Below are the code and all the weights of a small trained network. Each question names an input and a class and asks about switching units off, where a switched-off unit gives its printed mean instead of its output.

import numpy as np


def w(rows, s, z=0):
    codes = np.array(rows[::2]) - 128.0
    scale = np.full(codes.shape[1], s)
    scale[-1] = z or s
    return codes * scale


def norm(h):
    return h / np.sqrt((h * h).mean(-1, keepdims=True) + 1e-5)


def f(y):
    return np.maximum(y, 0)


def log_softmax(a):
    a = a - a.max(-1, keepdims=True)
    return a - np.log(np.exp(a).sum(-1, keepdims=True))


def net(x, mask):
    res = np.array(x, float).reshape(1, 4) / 4 @ E
    u = 0
    for l in range(3):
        y = f(norm(res) @ A[l][:, :-1].T + A[l][:, -1])
        res = res + np.where(mask[u : u + 4], y, B[l][:, -1]) @ B[l][:, :-1]
        u += 4
    return log_softmax(norm(res)[-1] @ U[:, :-1].T + U[:, -1])


A, B = {}, {}
E = w([
[145,83,185,102,169,96,128,111,196,131,33,169],'x0',
[53,219,252,152,194,125,102,211,130,137,165,155],'x1',
[157,114,149,237,103,97,149,159,93,138,100,52],'x2',
[51,112,109,167,232,64,131,72,135,52,132,127],'x3',
],0.0037)
A[0] = w([
[154,118,66,21,67,71,62,66,133,74,3,134,73],'0.n1',
[193,122,44,136,129,153,76,93,179,66,149,48,29],'0.n2',
[41,116,81,154,11,64,120,77,87,58,201,171,116],'0.n3',
[93,115,119,92,122,142,114,102,138,213,27,109,249],'0.n4',
],0.0024,0.0014)
B[0] = w([
[82,96,93,218,178,134,44,215,117,146,105,81,251],'0.n1',
[129,156,170,71,209,136,75,174,118,138,151,56,195],'0.n2',
[101,130,139,167,48,128,92,123,198,186,93,29,227],'0.n3',
[86,223,227,162,93,145,252,153,135,116,166,186,251],'0.n4',
],0.0047,0.0018)
A[1] = w([
[180,57,59,100,144,159,126,77,72,143,74,124,3],'1.n1',
[101,120,81,3,133,136,98,133,161,107,162,184,30],'1.n2',
[136,122,169,115,70,187,116,160,112,194,108,174,25],'1.n3',
[94,76,192,112,116,70,145,166,170,140,67,166,199],'1.n4',
],0.0053,0.0014)
B[1] = w([
[147,170,154,62,226,120,3,233,93,220,139,75,178],'1.n1',
[131,111,248,249,96,115,238,159,27,58,54,107,197],'1.n2',
[200,92,94,149,189,122,162,31,153,190,172,135,231],'1.n3',
[72,106,9,37,83,136,97,143,138,121,82,52,253],'1.n4',
],0.0056,0.0043)
A[2] = w([
[73,100,117,143,189,48,103,25,110,96,151,120,76],'2.n1',
[139,117,97,159,137,127,163,132,93,135,100,17,255],'2.n2',
[59,138,117,150,66,201,135,122,101,106,255,88,48],'2.n3',
[104,161,158,84,202,154,120,184,95,151,146,146,149],'2.n4',
],0.0057,0.00051)
B[2] = w([
[255,118,146,110,41,178,166,95,122,254,208,133,185],'2.n1',
[83,175,177,131,156,130,127,121,112,59,129,212,253],'2.n2',
[102,52,103,49,116,101,127,101,205,119,40,124,203],'2.n3',
[180,157,73,173,122,107,35,172,86,120,143,106,176],'2.n4',
],0.0071,0.007)
U = w([
[153,165,96,137,222,127,2,207,78,159,148,59,137],'0',
[216,109,141,131,79,149,203,77,152,230,194,136,150],'1',
[68,64,81,54,75,110,136,125,193,99,57,64,141],'2',
[140,144,207,202,89,125,189,147,34,35,81,175,125],'3',
[93,167,103,117,179,176,156,89,159,75,153,172,121],'4',
[105,86,50,180,214,161,227,182,193,77,239,107,1],'5',
],0.0083,0.0082)

Each question gives the input, the list of numbers given to net, and the class t.
The units are the neurons (one row each of A and B). Each row of codes is followed by its name. A weight is (code - 128) times the scale printed after its matrix; where a second scale follows, it is the last column's (A, B and U).
mask holds one flag per neuron, layer by layer. A switched-off neuron (its flag False) gives its mean, the last column of its row in B, instead of its output. The means were averaged over made-up inputs and are rounded, as every weight is.
A unit's drop is (log p(t) with every unit on - log p(t) with that unit switched off) / (log p(t) with every unit on - log p(t) with every unit switched off).
The circuit of an input: a set's keep is (log p(t) with only the set's units on - log p(t) with every unit switched off) / (log p(t) with every unit on - log p(t) with every unit switched off). Starting from all 12 units, units are removed one at a time, each time the one whose removal leaves the highest keep (on an exact tie, the one counted first), for as long as the keep stays at least 0.8.
units of the circuit, in order: the units of the circuit, biggest drop first
k most important neurons: the k neurons with the biggest drops, biggest first
top k neurons in layer l: the k neurons of layer l with the biggest drops, biggest first
input [1,-8,-7,8], class 0: units of the circuit, in order : 1.n1
input [-5,1,3,5], class 1: 2 most important neurons : 2.n1, 1.n4
input [-1,-7,2,8], class 1: 4 most important neurons : 2.n1, 1.n4, 0.n3, 2.n4
input [2,-1,-6,6], class 1: 2 most important neurons : 2.n1, 0.n1
input [-6,5,4,5], class 2: top 3 neurons in layer 0 : 0.n1, 0.n3, 0.n2
input [7,4,7,-3], class 2: 2 most important neurons : 1.n4, 1.n2
input [-6,-6,-7,-3], class 3: 3 most important neurons : 1.n2, 2.n2, 1.n4
input [3,0,-7,6], class 3: top 2 neurons in layer 1 : 1.n2, 1.n3
input [-6,-1,-6,-4], class 2: 2 most important neurons : 2.n3, 0.n3
input [8,-8,7,5], class 0: top 2 neurons in layer 1 : 1.n1, 1.n2
input [-8,3,4,6], class 2: 2 most important neurons : 2.n3, 1.n3
input [-7,1,-8,-2], class 3: top 2 neurons in layer 0 : 0.n4, 0.n1
input [4,-3,-6,-1], class 3: 2 most important neurons : 1.n2, 0.n4
input [-7,-6,1,-5], class 2: units of the circuit, in order : 2.n3
input [5,-3,7,-2], class 3: 3 most important neurons : 2.n2, 2.n3, 0.n4
input [8,8,3,3], class 0: 2 most important neurons : 2.n3, 2.n4
input [-7,2,-4,-5], class 2: 2 most important neurons : 2.n3, 2.n1
input [6,5,-3,3], class 2: top 2 neurons in layer 1 : 1.n4, 1.n1
input [-6,-1,-3,2], class 2: 2 most important neurons : 2.n3, 0.n3
input [-6,-1,3,-3], class 2: top neuron in layer 1 : 1.n2
input [1,-3,-2,4], class 1: 2 most important neurons : 2.n1, 0.n3
input [3,1,6,7], class 1: 2 most important neurons : 2.n1, 1.n2
input [3,-5,-4,3], class 0: 2 most important neurons : 1.n1, 0.n1
input [1,5,-6,-5], class 3: top 3 neurons in layer 0 : 0.n1, 0.n3, 0.n2
input [7,8,-3,-3], class 0: top 2 neurons in layer 2 : 2.n4, 2.n3
input [-4,-6,8,-6], class 3: top 2 neurons in layer 2 : 2.n2, 2.n1
input [3,-5,3,2], class 0: top 2 neurons in layer 1 : 1.n1, 1.n2
input [3,-1,-5,-3], class 3: top neuron in layer 0 : 0.n3
input [-7,2,2,-6], class 2: top 2 neurons in layer 2 : 2.n3, 2.n1
input [8,8,-3,3], class 0: top 3 neurons in layer 2 : 2.n4, 2.n3, 2.n2
